Below are the code and all the weights of a small trained network. Each question names an input and a class and asks about switching units off, where a switched-off unit gives its printed mean instead of its output.

import numpy as np


def w(rows, s, z=0):
    codes = np.array(rows[::2]) - 128.0
    scale = np.full(codes.shape[1], s)
    scale[-1] = z or s
    return codes * scale


def norm(h):
    return h / np.sqrt((h * h).mean(-1, keepdims=True) + 1e-5)


def f(y):
    return y / 2 * (1 + np.tanh(0.7978845608 * (y + 0.044715 * y**3)))


def log_softmax(a):
    a = a - a.max(-1, keepdims=True)
    return a - np.log(np.exp(a).sum(-1, keepdims=True))


def net(x, mask):
    res = np.array(x, float).reshape(1, 8) / 4 @ E
    u = 0
    for l in range(2):
        y = f(norm(res) @ A[l][:, :-1].T + A[l][:, -1])
        res = res + np.where(mask[u : u + 12], y, B[l][:, -1]) @ B[l][:, :-1]
        u += 12
    return log_softmax(norm(res)[-1] @ U[:, :-1].T + U[:, -1])


A, B = {}, {}
E = w([
[156,113,60,166,162,133,24,173,25,100],'x0',
[148,107,131,198,139,193,131,65,135,163],'x1',
[133,165,254,218,146,45,107,102,81,80],'x2',
[69,103,212,122,33,221,95,186,90,136],'x3',
[41,106,99,165,146,132,86,123,204,68],'x4',
[128,124,126,127,128,129,132,128,127,127],'x5',
[125,136,128,125,126,130,126,119,124,129],'x6',
[36,166,146,131,246,155,163,183,91,204],'x7',
],0.0063)
A[0] = w([
[141,103,208,203,139,64,146,93,99,116,93],'0.n1',
[2,148,74,179,118,99,63,122,217,70,104],'0.n2',
[143,27,40,47,134,183,147,118,153,182,138],'0.n3',
[174,159,100,132,59,107,135,78,144,68,149],'0.n4',
[94,137,202,135,45,242,87,186,115,132,1],'0.n5',
[187,95,138,92,102,91,177,142,53,194,54],'0.n6',
[167,60,119,118,97,117,110,132,132,76,68],'0.n7',
[177,62,123,237,160,241,161,22,105,161,123],'0.n8',
[5,188,154,115,222,154,151,150,75,182,21],'0.n9',
[95,154,115,16,99,26,154,212,87,53,117],'0.n10',
[152,133,199,198,145,89,135,121,105,93,92],'0.n11',
[197,164,143,79,116,115,166,104,52,170,122],'0.n12',
],0.0061,0.0079)
B[0] = w([
[115,189,74,127,89,158,153,209,164,87,177],'0.n1',
[246,62,205,124,192,230,155,155,130,115,200],'0.n2',
[103,232,116,196,79,129,150,219,141,49,253],'0.n3',
[109,91,129,171,141,131,142,171,142,233,217],'0.n4',
[61,67,184,92,97,120,117,176,95,161,153],'0.n5',
[205,130,171,118,201,185,103,124,149,52,140],'0.n6',
[146,113,123,172,136,120,137,138,125,162,126],'0.n7',
[86,175,168,22,145,77,4,172,195,158,225],'0.n8',
[119,76,112,204,154,129,153,169,130,228,175],'0.n9',
[92,161,165,122,146,166,1,79,204,215,200],'0.n10',
[115,184,66,128,84,152,149,199,157,95,164],'0.n11',
[143,84,147,150,187,208,127,158,182,77,192],'0.n12',
],0.0076,0.0045)
A[1] = w([
[102,71,70,197,150,148,36,167,63,104,94],'1.n1',
[254,218,171,47,107,139,150,153,47,212,27],'1.n2',
[148,117,63,123,143,116,51,161,47,119,71],'1.n3',
[162,68,109,113,17,125,79,124,173,95,117],'1.n4',
[211,126,171,55,192,223,144,108,123,89,117],'1.n5',
[67,86,168,141,94,103,229,126,213,156,157],'1.n6',
[91,159,169,143,142,128,95,205,153,210,238],'1.n7',
[193,187,24,134,231,42,170,62,175,120,94],'1.n8',
[224,87,122,136,34,85,95,78,160,97,51],'1.n9',
[144,137,78,140,186,86,117,76,146,117,87],'1.n10',
[120,171,255,238,146,53,119,104,99,77,120],'1.n11',
[86,82,165,101,49,161,125,109,27,128,2],'1.n12',
],0.007,0.0038)
B[1] = w([
[149,157,180,71,122,107,215,43,129,115,170],'1.n1',
[99,73,120,117,205,211,125,121,178,95,143],'1.n2',
[115,174,181,87,120,129,205,51,192,123,151],'1.n3',
[100,146,118,157,232,99,159,143,81,184,169],'1.n4',
[147,114,141,191,116,116,117,120,132,89,157],'1.n5',
[158,159,133,87,153,118,122,63,42,85,184],'1.n6',
[192,99,86,165,109,52,98,89,133,115,255],'1.n7',
[63,47,206,126,20,161,84,171,52,124,183],'1.n8',
[76,138,97,154,232,134,157,153,95,212,150],'1.n9',
[92,114,193,102,96,157,129,156,131,157,137],'1.n10',
[107,134,2,65,86,216,153,176,191,140,161],'1.n11',
[73,52,152,133,91,91,125,159,118,104,135],'1.n12',
],0.0094,0.0096)
U = w([
[58,57,172,108,51,129,123,165,93,139,123],'0',
[118,194,35,118,74,158,166,185,159,110,114],'1',
[110,121,105,167,201,99,174,140,87,224,113],'2',
[179,73,167,136,185,205,131,129,168,72,96],'3',
[131,186,173,60,107,107,189,4,109,104,99],'4',
[164,133,130,158,96,86,124,124,116,114,252],'5',
[117,165,146,100,131,100,31,116,194,171,89],'6',
],0.014,0.011)

Each question gives the input, the list of numbers given to net, and the class t.
The units are the neurons (one row each of A and B). Each row of codes is followed by its name. A weight is (code - 128) times the scale printed after its matrix; where a second scale follows, it is the last column's (A, B and U).
mask holds one flag per neuron, layer by layer. A switched-off neuron (its flag False) gives its mean, the last column of its row in B, instead of its output. The means were averaged over made-up inputs and are rounded, as every weight is.
A unit's drop is (log p(t) with every unit on - log p(t) with that unit switched off) / (log p(t) with every unit on - log p(t) with every unit switched off).
The circuit of an input: a set's keep is (log p(t) with only the set's units on - log p(t) with every unit switched off) / (log p(t) with every unit on - log p(t) with every unit switched off). Starting from the 12 units with the biggest drops (on a tie, the unit counted first), units are removed one at a time, each time the one whose removal leaves the highest keep (on an exact tie, the one counted first), for as long as the keep stays at least 0.8.
circuit, biggest first: the units of the circuit, biggest drop first
top k neurons: the k neurons with the biggest drops, biggest first
k most important neurons of layer l: the k neurons of layer l with the biggest drops, biggest first
input [5,1,-8,0,-5,1,6,8], class 1: circuit, biggest first -> [0.n3]
input [1,3,-7,-4,-7,4,-1,6], class 1: top 2 neurons -> [0.n3, 0.n2]
input [7,-4,3,-1,8,2,8,3], class 3: top 2 neurons -> [0.n2, 1.n6]
input [-2,5,-7,6,6,0,-8,3], class 1: 3 most important neurons of layer 0 -> [0.n3, 0.n10, 0.n12]
input [6,2,1,-8,7,6,-5,-7], class 0: top 2 neurons -> [1.n8, 1.n10]
input [0,-6,-4,-3,3,6,0,1], class 5: 2 most important neurons of layer 1 -> [1.n7, 1.n11]
input [-3,-4,6,-7,-8,8,6,-3], class 3: 2 most important neurons of layer 0 -> [0.n12, 0.n6]
input [-5,-2,-5,-6,-7,-7,1,1], class 3: top 2 neurons -> [0.n12, 0.n6]
input [7,1,-3,5,7,6,8,-1], class 3: top 3 neurons -> [0.n2, 1.n6, 1.n5]
input [1,-3,5,-5,1,-3,-3,-3], class 0: 2 most important neurons of layer 0 -> [0.n3, 0.n8]
input [-7,3,2,5,-1,4,6,1], class 4: top 2 neurons -> [1.n6, 1.n8]
input [7,5,3,-6,6,-1,-8,-3], class 4: top 3 neurons -> [1.n1, 1.n3, 0.n12]
input [-4,4,2,2,5,-8,8,4], class 5: top 2 neurons -> [1.n7, 0.n12]
input [8,2,-1,-6,7,-8,6,-3], class 4: top 3 neurons -> [1.n1, 1.n3, 0.n12]
input [-8,-3,-4,3,3,-1,-2,-1], class 4: top neuron -> [1.n6]
input [8,5,-5,-6,-5,-8,2,2], class 4: circuit, biggest first -> [1.n3, 1.n1]
input [-1,-5,7,5,1,0,2,-4], class 1: top 3 neurons -> [1.n11, 0.n8, 1.n8]
input [-5,-2,0,7,-2,8,-8,-8], class 2: circuit, biggest first -> [1.n4, 1.n9]
input [-8,4,5,1,-3,1,-3,7], class 4: top 3 neurons -> [1.n6, 0.n3, 0.n4]
input [7,6,-2,5,-5,-6,-5,-6], class 4: circuit, biggest first -> [1.n1, 1.n3]
input [2,4,5,-5,1,-2,-5,-6], class 2: circuit, biggest first -> [1.n9]
input [4,-2,0,5,3,2,8,6], class 2: 2 most important neurons of layer 0 -> [0.n9, 0.n8]
input [-3,5,7,6,3,1,8,0], class 1: top 2 neurons -> [1.n11, 1.n8]
input [6,-6,5,5,-4,-5,-3,5], class 4: 3 most important neurons of layer 1 -> [1.n1, 1.n3, 1.n8]
input [5,8,5,-4,8,-4,-2,4], class 3: top 2 neurons -> [0.n2, 0.n10]
input [0,4,-8,5,-6,2,-5,4], class 1: 2 most important neurons of layer 0 -> [0.n3, 0.n2]
input [-4,-7,1,-1,-2,0,-5,-4], class 6: circuit, biggest first -> [0.n10]
input [-6,-5,-5,1,6,-1,-7,2], class 3: 2 most important neurons of layer 0 -> [0.n2, 0.n8]
